Below is a small trained network, with its code and all its weights. Each question gives an input and a class and asks what happens when units are switched off, that is, made to give their printed mean instead of their output.

import numpy as np


def w(rows, s, z=0):
    codes = np.array(rows[::2]) - 128.0
    scale = np.full(codes.shape[1], s)
    scale[-1] = z or s
    return codes * scale


def norm(h):
    return h / np.sqrt((h * h).mean(-1, keepdims=True) + 1e-5)


def f(y):
    return y / 2 * (1 + np.tanh(0.7978845608 * (y + 0.044715 * y**3)))


def log_softmax(a):
    a = a - a.max(-1, keepdims=True)
    return a - np.log(np.exp(a).sum(-1, keepdims=True))


def net(x, mask):
    res = np.array(x, float).reshape(1, 4) / 4 @ E
    u = 0
    for l in range(4):
        y = f(norm(res) @ A[l][:, :-1].T + A[l][:, -1])
        res = res + np.where(mask[u : u + 10], y, B[l][:, -1]) @ B[l][:, :-1]
        u += 10
    return log_softmax(norm(res)[-1] @ U[:, :-1].T + U[:, -1])


A, B = {}, {}
E = w([
[254,96,136],'x0',
[58,59,73],'x1',
[88,140,156],'x2',
[165,202,16],'x3',
],0.0049)
A[0] = w([
[91,77,125,138],'L0N1',
[205,121,110,128],'L0N2',
[148,168,78,150],'L0N3',
[114,118,118,124],'L0N4',
[66,154,37,254],'L0N5',
[53,195,139,214],'L0N6',
[134,179,163,142],'L0N7',
[135,57,132,73],'L0N8',
[117,123,157,139],'L0N9',
[48,7,138,152],'L0N10',
],0.018,0.0058)
B[0] = w([
[112,175,118,159],'L0N1',
[185,106,162,189],'L0N2',
[179,104,105,181],'L0N3',
[127,145,117,131],'L0N4',
[145,177,3,249],'L0N5',
[97,52,85,210],'L0N6',
[130,69,144,158],'L0N7',
[167,155,136,148],'L0N8',
[95,114,153,138],'L0N9',
[67,231,139,217],'L0N10',
],0.035,0.011)
A[1] = w([
[162,194,240,80],'L1N1',
[120,93,142,135],'L1N2',
[129,133,145,69],'L1N3',
[121,87,149,201],'L1N4',
[122,211,254,36],'L1N5',
[121,102,140,147],'L1N6',
[104,61,224,253],'L1N7',
[129,137,135,120],'L1N8',
[223,73,205,96],'L1N9',
[115,69,131,141],'L1N10',
],0.02,0.0025)
B[1] = w([
[15,176,202,198],'L1N1',
[94,114,123,138],'L1N2',
[131,118,106,121],'L1N3',
[88,103,124,151],'L1N4',
[151,252,238,192],'L1N5',
[105,122,128,133],'L1N6',
[29,68,105,199],'L1N7',
[135,122,114,127],'L1N8',
[172,55,245,254],'L1N9',
[71,112,125,154],'L1N10',
],0.037,0.01)
A[2] = w([
[134,118,135,32],'L2N1',
[167,108,109,4],'L2N2',
[134,117,135,74],'L2N3',
[253,197,151,119],'L2N4',
[172,73,170,13],'L2N5',
[242,54,71,171],'L2N6',
[114,142,137,120],'L2N7',
[182,153,140,129],'L2N8',
[130,120,136,38],'L2N9',
[132,119,136,18],'L2N10',
],0.02,0.0022)
B[2] = w([
[121,104,117,120],'L2N1',
[151,106,126,140],'L2N2',
[121,109,121,125],'L2N3',
[122,239,203,192],'L2N4',
[141,85,186,192],'L2N5',
[215,2,139,254],'L2N6',
[150,104,123,136],'L2N7',
[121,148,154,144],'L2N8',
[123,97,124,120],'L2N9',
[121,95,117,119],'L2N10',
],0.034,0.008)
A[3] = w([
[144,155,163,73],'L3N1',
[194,136,89,84],'L3N2',
[141,137,132,4],'L3N3',
[146,136,129,31],'L3N4',
[152,136,126,77],'L3N5',
[145,138,133,53],'L3N6',
[143,151,150,56],'L3N7',
[140,135,131,4],'L3N8',
[249,217,171,87],'L3N9',
[141,141,138,73],'L3N10',
],0.021,0.0033)
B[3] = w([
[114,95,162,158],'L3N1',
[168,75,194,208],'L3N2',
[82,72,115,107],'L3N3',
[89,85,124,112],'L3N4',
[108,102,127,124],'L3N5',
[98,85,119,116],'L3N6',
[115,88,143,133],'L3N7',
[88,84,116,106],'L3N8',
[252,176,212,255],'L3N9',
[116,96,126,121],'L3N10',
],0.027,0.0059)
U = w([
[239,110,167,205],'0',
[100,232,209,249],'1',
[79,221,7,142],'2',
[115,53,249,113],'3',
[188,51,10,119],'4',
[18,58,98,2],'5',
],0.02,0.00088)

Each question gives the input, the list of numbers given to net, and the class t.
The units are the neurons (one row each of A and B). Each row of codes is followed by its name. A weight is (code - 128) times the scale printed after its matrix; where a second scale follows, it is the last column's (A, B and U).
mask holds one flag per neuron, layer by layer. A switched-off neuron (its flag False) gives its mean, the last column of its row in B, instead of its output. The means were averaged over made-up inputs and are rounded, as every weight is.
A unit's drop is (log p(t) with every unit on - log p(t) with that unit switched off) / (log p(t) with every unit on - log p(t) with every unit switched off).
The circuit of an input: a set's keep is (log p(t) with only the set's units on - log p(t) with every unit switched off) / (log p(t) with every unit on - log p(t) with every unit switched off). Starting from the 12 units with the biggest drops (on a tie, the unit counted first), units are removed one at a time, each time the one whose removal leaves the highest keep (on an exact tie, the one counted first), for as long as the keep stays at least 0.8.
circuit, biggest first: the units of the circuit, biggest drop first
k most important neurons: the k neurons with the biggest drops, biggest first
top k neurons in layer l: the k neurons of layer l with the biggest drops, biggest first
drop when u is switched off: that unit's drop, to one decimal
input [-4,6,0,-6], class 1: top 2 neurons in layer 0 : L0N10, L0N5
input [2,-1,5,8], class 4: circuit, biggest first : L1N5, L1N9
input [-8,-1,4,1], class 4: circuit, biggest first : L0N6, L0N5
input [4,-1,1,-4], class 1: 4 most important neurons : L0N6, L0N5, L1N5, L0N3
input [-4,2,7,-5], class 2: 2 most important neurons : L0N6, L1N9
input [-5,5,-7,-6], class 1: circuit, biggest first : L0N10
input [-1,-7,-4,-7], class 5: 2 most important neurons : L0N5, L0N10
input [0,-8,4,8], class 4: 2 most important neurons : L1N5, L2N6
input [-5,-3,0,-4], class 5: 2 most important neurons : L0N6, L0N5
input [1,0,0,7], class 0: 4 most important neurons : L1N7, L2N4, L0N6, L3N9
input [-5,-7,-4,1], class 5: top 3 neurons in layer 0 : L0N5, L0N7, L0N6
input [2,0,4,8], class 0: 3 most important neurons : L1N7, L2N4, L0N6
input [0,4,-8,6], class 0: 4 most important neurons : L0N6, L1N7, L2N4, L3N9
input [0,6,-7,6], class 0: 3 most important neurons : L1N7, L0N6, L2N4
input [-2,-7,-4,6], class 0: 3 most important neurons : L1N7, L2N4, L0N6
input [8,7,8,7], class 0: 3 most important neurons : L0N6, L2N4, L1N7
input [2,1,4,8], class 4: top 2 neurons in layer 0 : L0N10, L0N5
input [8,6,0,8], class 0: 2 most important neurons : L2N4, L0N6
input [0,-3,-2,5], class 0: drop when L0N6 is switched off : 0.2
input [-8,-6,-8,-8], class 5: drop when L0N6 is switched off : 0.6
input [-7,6,8,5], class 2: drop when L1N9 is switched off : 0.1
input [-7,-1,4,-6], class 2: top 2 neurons in layer 0 : L0N6, L0N10
input [-4,-5,3,1], class 4: most important neuron : L1N1
